Here is a tiny trained network, its code and every weight. The questions are about switching its units off for an input and a class, where a switched-off unit gives its printed mean instead of its output.

import numpy as np


def w(rows, s, z=0):
    codes = np.array(rows[::2]) - 128.0
    scale = np.full(codes.shape[1], s)
    scale[-1] = z or s
    return codes * scale


def norm(h):
    return h / np.sqrt((h * h).mean(-1, keepdims=True) + 1e-5)


def f(y):
    return np.maximum(y, 0)


def log_softmax(a):
    a = a - a.max(-1, keepdims=True)
    return a - np.log(np.exp(a).sum(-1, keepdims=True))


def net(x, mask):
    res = np.array(x, float).reshape(1, 6) / 4 @ E
    u = 0
    for l in range(3):
        y = f(norm(res) @ A[l][:, :-1].T + A[l][:, -1])
        res = res + np.where(mask[u : u + 10], y, B[l][:, -1]) @ B[l][:, :-1]
        u += 10
    return log_softmax(norm(res)[-1] @ U[:, :-1].T + U[:, -1])


A, B = {}, {}
E = w([
[195,136,150,65],'x0',
[104,155,65,77],'x1',
[70,101,173,81],'x2',
[128,128,128,128],'x3',
[128,128,128,128],'x4',
[149,9,79,111],'x5',
],0.014)
A[0] = w([
[5,99,95,254,51],'0.n1',
[252,133,196,22,64],'0.n2',
[16,77,254,34,81],'0.n3',
[131,85,80,145,82],'0.n4',
[63,154,17,87,17],'0.n5',
[195,131,57,195,65],'0.n6',
[124,169,49,41,37],'0.n7',
[243,192,72,213,61],'0.n8',
[179,53,252,223,2],'0.n9',
[147,115,188,183,13],'0.n10',
],0.022,0.0064)
B[0] = w([
[152,187,2,118,214],'0.n1',
[176,180,20,120,219],'0.n2',
[62,15,99,96,247],'0.n3',
[98,128,145,173,157],'0.n4',
[111,178,163,60,187],'0.n5',
[89,54,108,96,177],'0.n6',
[127,155,158,61,186],'0.n7',
[59,30,98,91,216],'0.n8',
[113,198,182,52,205],'0.n9',
[124,152,166,93,156],'0.n10',
],0.051,0.015)
A[1] = w([
[153,178,85,187,66],'1.n1',
[208,122,84,147,124],'1.n2',
[179,250,145,97,130],'1.n3',
[149,136,135,141,44],'1.n4',
[66,164,189,149,116],'1.n5',
[172,77,164,78,158],'1.n6',
[138,135,153,147,53],'1.n7',
[122,165,106,165,36],'1.n8',
[172,139,136,167,4],'1.n9',
[69,57,207,109,177],'1.n10',
],0.024,0.0026)
B[1] = w([
[132,56,128,95,151],'1.n1',
[78,152,83,144,162],'1.n2',
[49,23,105,108,227],'1.n3',
[140,119,108,128,128],'1.n4',
[170,107,69,121,149],'1.n5',
[42,193,85,178,191],'1.n6',
[140,150,131,130,128],'1.n7',
[129,98,129,113,137],'1.n8',
[179,72,152,118,128],'1.n9',
[176,204,4,140,255],'1.n10',
],0.03,0.0097)
A[2] = w([
[139,135,186,124,1],'2.n1',
[138,213,192,59,76],'2.n2',
[115,53,49,231,203],'2.n3',
[93,125,64,85,248],'2.n4',
[254,68,122,56,85],'2.n5',
[60,68,182,111,44],'2.n6',
[150,108,162,117,81],'2.n7',
[184,208,76,165,86],'2.n8',
[99,124,73,84,218],'2.n9',
[132,214,145,94,55],'2.n10',
],0.024,0.0022)
B[2] = w([
[136,160,151,123,128],'2.n1',
[184,154,166,89,146],'2.n2',
[141,191,204,66,166],'2.n3',
[169,125,190,190,254],'2.n4',
[1,217,110,186,138],'2.n5',
[178,126,84,152,145],'2.n6',
[93,149,131,138,128],'2.n7',
[164,54,123,149,137],'2.n8',
[160,127,184,184,241],'2.n9',
[154,129,151,102,143],'2.n10',
],0.037,0.031)
U = w([
[26,23,90,89,101],'0',
[91,208,182,2,91],'1',
[126,124,114,106,248],'2',
[114,191,9,138,102],'3',
[152,126,200,194,101],'4',
[121,117,121,93,216],'5',
[109,114,106,94,11],'6',
],0.016,0.015)

Each question gives the input, the list of numbers given to net, and the class t.
The units are the neurons (one row each of A and B). Each row of codes is followed by its name. A weight is (code - 128) times the scale printed after its matrix; where a second scale follows, it is the last column's (A, B and U).
mask holds one flag per neuron, layer by layer. A switched-off neuron (its flag False) gives its mean, the last column of its row in B, instead of its output. The means were averaged over made-up inputs and are rounded, as every weight is.
A unit's drop is (log p(t) with every unit on - log p(t) with that unit switched off) / (log p(t) with every unit on - log p(t) with every unit switched off).
The circuit of an input: a set's keep is (log p(t) with only the set's units on - log p(t) with every unit switched off) / (log p(t) with every unit on - log p(t) with every unit switched off). Starting from the 12 units with the biggest drops (on a tie, the unit counted first), units are removed one at a time, each time the one whose removal leaves the highest keep (on an exact tie, the one counted first), for as long as the keep stays at least 0.8.
units of the circuit, in order: the units of the circuit, biggest drop first
unit that matters most: the unit with the biggest drop
top k neurons: the k neurons with the biggest drops, biggest first
k most important neurons of layer l: the k neurons of layer l with the biggest drops, biggest first
drop of u: that unit's drop, to one decimal
input [0,8,-3,0,6,5], class 1: unit that matters most : 0.n5
input [4,4,-7,5,3,4], class 0: 2 most important neurons of layer 0 : 0.n8, 0.n6
input [-6,5,1,3,1,7], class 4: top 2 neurons : 0.n2, 0.n9
input [-7,4,1,-1,0,7], class 3: 2 most important neurons of layer 0 : 0.n1, 0.n5
input [0,3,-8,7,2,5], class 0: top 2 neurons : 0.n8, 0.n6
input [8,-4,6,-5,-6,-4], class 3: 2 most important neurons of layer 0 : 0.n2, 0.n8
input [0,-5,-7,0,0,8], class 4: units of the circuit, in order : 0.n3, 0.n1
input [8,-7,8,3,-1,-2], class 0: top 3 neurons : 0.n3, 0.n1, 1.n10
input [-7,2,6,6,-6,-6], class 3: top 3 neurons : 0.n1, 0.n8, 1.n3
input [4,-7,4,1,7,-8], class 4: top 2 neurons : 0.n5, 0.n7
input [-1,-8,-7,1,0,4], class 1: top 2 neurons : 0.n9, 0.n3
input [-6,7,-6,-7,7,-6], class 1: top 4 neurons : 0.n5, 0.n3, 1.n3, 0.n2
input [6,8,0,1,2,7], class 1: 2 most important neurons of layer 0 : 0.n7, 0.n5
input [-3,4,-2,3,0,0], class 1: unit that matters most : 0.n5
input [-2,-8,7,-3,-7,5], class 1: 3 most important neurons of layer 0 : 0.n9, 0.n8, 0.n6
input [-8,-2,6,-6,1,7], class 3: top 2 neurons : 0.n1, 0.n8
input [1,1,-5,7,-1,8], class 4: top 2 neurons : 0.n3, 2.n3
input [-8,4,-8,-5,2,-5], class 0: 3 most important neurons of layer 0 : 0.n8, 0.n6, 0.n2
input [-7,-5,5,3,6,5], class 3: top 2 neurons : 0.n1, 0.n8
input [-6,0,4,1,-2,1], class 3: unit that matters most : 0.n1
input [4,4,-6,2,1,-6], class 0: top 2 neurons : 0.n8, 2.n2
input [7,5,-8,0,-8,-1], class 0: top 2 neurons : 0.n8, 0.n1
input [8,0,-1,-7,7,-5], class 3: top 2 neurons : 0.n2, 2.n5
input [-2,2,7,4,-2,-8], class 4: 2 most important neurons of layer 0 : 0.n8, 0.n6
input [8,-7,-7,8,7,0], class 3: top 2 neurons : 0.n2, 0.n3
input [-3,8,-3,5,6,7], class 1: top 2 neurons : 0.n5, 0.n7
input [4,-7,2,-1,1,5], class 1: units of the circuit, in order : 0.n9
input [-3,1,7,8,7,-8], class 4: 3 most important neurons of layer 0 : 0.n8, 0.n6, 0.n2
input [-6,-8,3,-3,7,7], class 1: drop of 0.n9 : 1.0
input [-5,1,0,-3,-2,-1], class 3: drop of 0.n1 : 2.6
